Below are the code and all the weights of a small trained network. Each question names an input and a class and asks about switching units off, where a switched-off unit gives its printed mean instead of its output.

import numpy as np


def w(rows, s, z=0):
    codes = np.array(rows[::2]) - 128.0
    scale = np.full(codes.shape[1], s)
    scale[-1] = z or s
    return codes * scale


def f(y):
    return np.maximum(y, 0)


def log_softmax(a):
    a = a - a.max(-1, keepdims=True)
    return a - np.log(np.exp(a).sum(-1, keepdims=True))


def net(x, mask):
    res = np.array(x, float).reshape(1, 3) / 4 @ E
    y = f(res @ A[0][:, :-1].T + A[0][:, -1])
    res = res + np.where(mask, y, B[0][:, -1]) @ B[0][:, :-1]
    return log_softmax(res[-1] @ U[:, :-1].T + U[:, -1])


A, B = {}, {}
E = w([
[111,47,180,78,159,75,118],'x0',
[130,75,153,200,178,114,173],'x1',
[86,178,251,153,138,199,128],'x2',
],0.015)
A[0] = w([
[147,153,150,97,109,112,144,74],'n0',
[138,110,118,96,158,29,110,157],'n1',
[164,166,170,227,171,107,170,180],'n2',
[34,131,247,79,138,158,96,199],'n3',
[145,225,99,126,101,167,80,254],'n4',
[173,106,91,117,114,75,120,150],'n5',
],0.015,0.0049)
B[0] = w([
[106,136,178,79,111,118,90,138],'n0',
[116,89,144,94,196,103,121,193],'n1',
[81,59,154,165,142,122,167,205],'n2',
[49,221,253,37,188,138,97,251],'n3',
[178,163,117,146,71,172,157,217],'n4',
[83,145,124,53,110,37,120,189],'n5',
],0.016,0.023)
U = w([
[108,132,164,183,83,165,249,157],'0',
[116,87,87,60,48,80,96,189],'1',
[143,212,124,100,28,101,214,115],'2',
[96,170,194,59,203,151,100,141],'3',
[117,11,153,113,219,67,160,234],'4',
[216,144,99,191,59,181,178,1],'5',
[85,80,85,196,161,97,203,76],'6',
[163,122,165,170,127,94,75,14],'7',
],0.011,0.0045)

Each question gives the input, the list of numbers given to net, and the class t.
The units are the neurons (one row each of A and B). Each row of codes is followed by its name. A weight is (code - 128) times the scale printed after its matrix; where a second scale follows, it is the last column's (A, B and U).
mask holds one flag per neuron, in row order. A switched-off neuron (its flag False) gives its mean, the last column of its row in B, instead of its output. The means were averaged over made-up inputs and are rounded, as every weight is.
A unit's drop is (log p(t) with every unit on - log p(t) with that unit switched off) / (log p(t) with every unit on - log p(t) with every unit switched off).
The circuit of an input: a set's keep is (log p(t) with only the set's units on - log p(t) with every unit switched off) / (log p(t) with every unit on - log p(t) with every unit switched off). Starting from all 6 units, units are removed one at a time, each time the one whose removal leaves the highest keep (on an exact tie, the one counted first), for as long as the keep stays at least 0.8.
units of the circuit, in order: the units of the circuit, biggest drop first
most important unit: the unit with the biggest drop
k most important neurons: the k neurons with the biggest drops, biggest first
drop of u: that unit's drop, to one decimal
input [1,-4,-6], class 1: most important neuron : [n3]
input [-2,2,0], class 0: 3 most important neurons : [n3; n1; n5]
input [-8,-1,-7], class 2: 2 most important neurons : [n5; n4]
input [-7,-3,3], class 5: units of the circuit, in order : [n3; n4]
input [-4,7,0], class 4: 2 most important neurons : [n4; n2]
input [-6,6,-5], class 4: 4 most important neurons : [n4; n5; n3; n2]
input [-7,-8,-1], class 5: 2 most important neurons : [n3; n4]
input [-2,1,-4], class 1: 2 most important neurons : [n3; n2]
input [-3,-7,-7], class 2: 2 most important neurons : [n4; n2]
input [-1,2,-8], class 4: 3 most important neurons : [n1; n3; n4]
input [7,-2,-3], class 4: 2 most important neurons : [n3; n1]
input [-7,-5,-8], class 2: 2 most important neurons : [n4; n5]
input [0,-3,-7], class 1: 2 most important neurons : [n3; n5]
input [1,-1,-8], class 4: most important unit : n1
input [-2,-3,-5], class 1: drop of n1 : 0.0
input [-4,-3,3], class 2: drop of n4 : 0.3
input [-3,1,-2], class 2: drop of n2 : 0.1
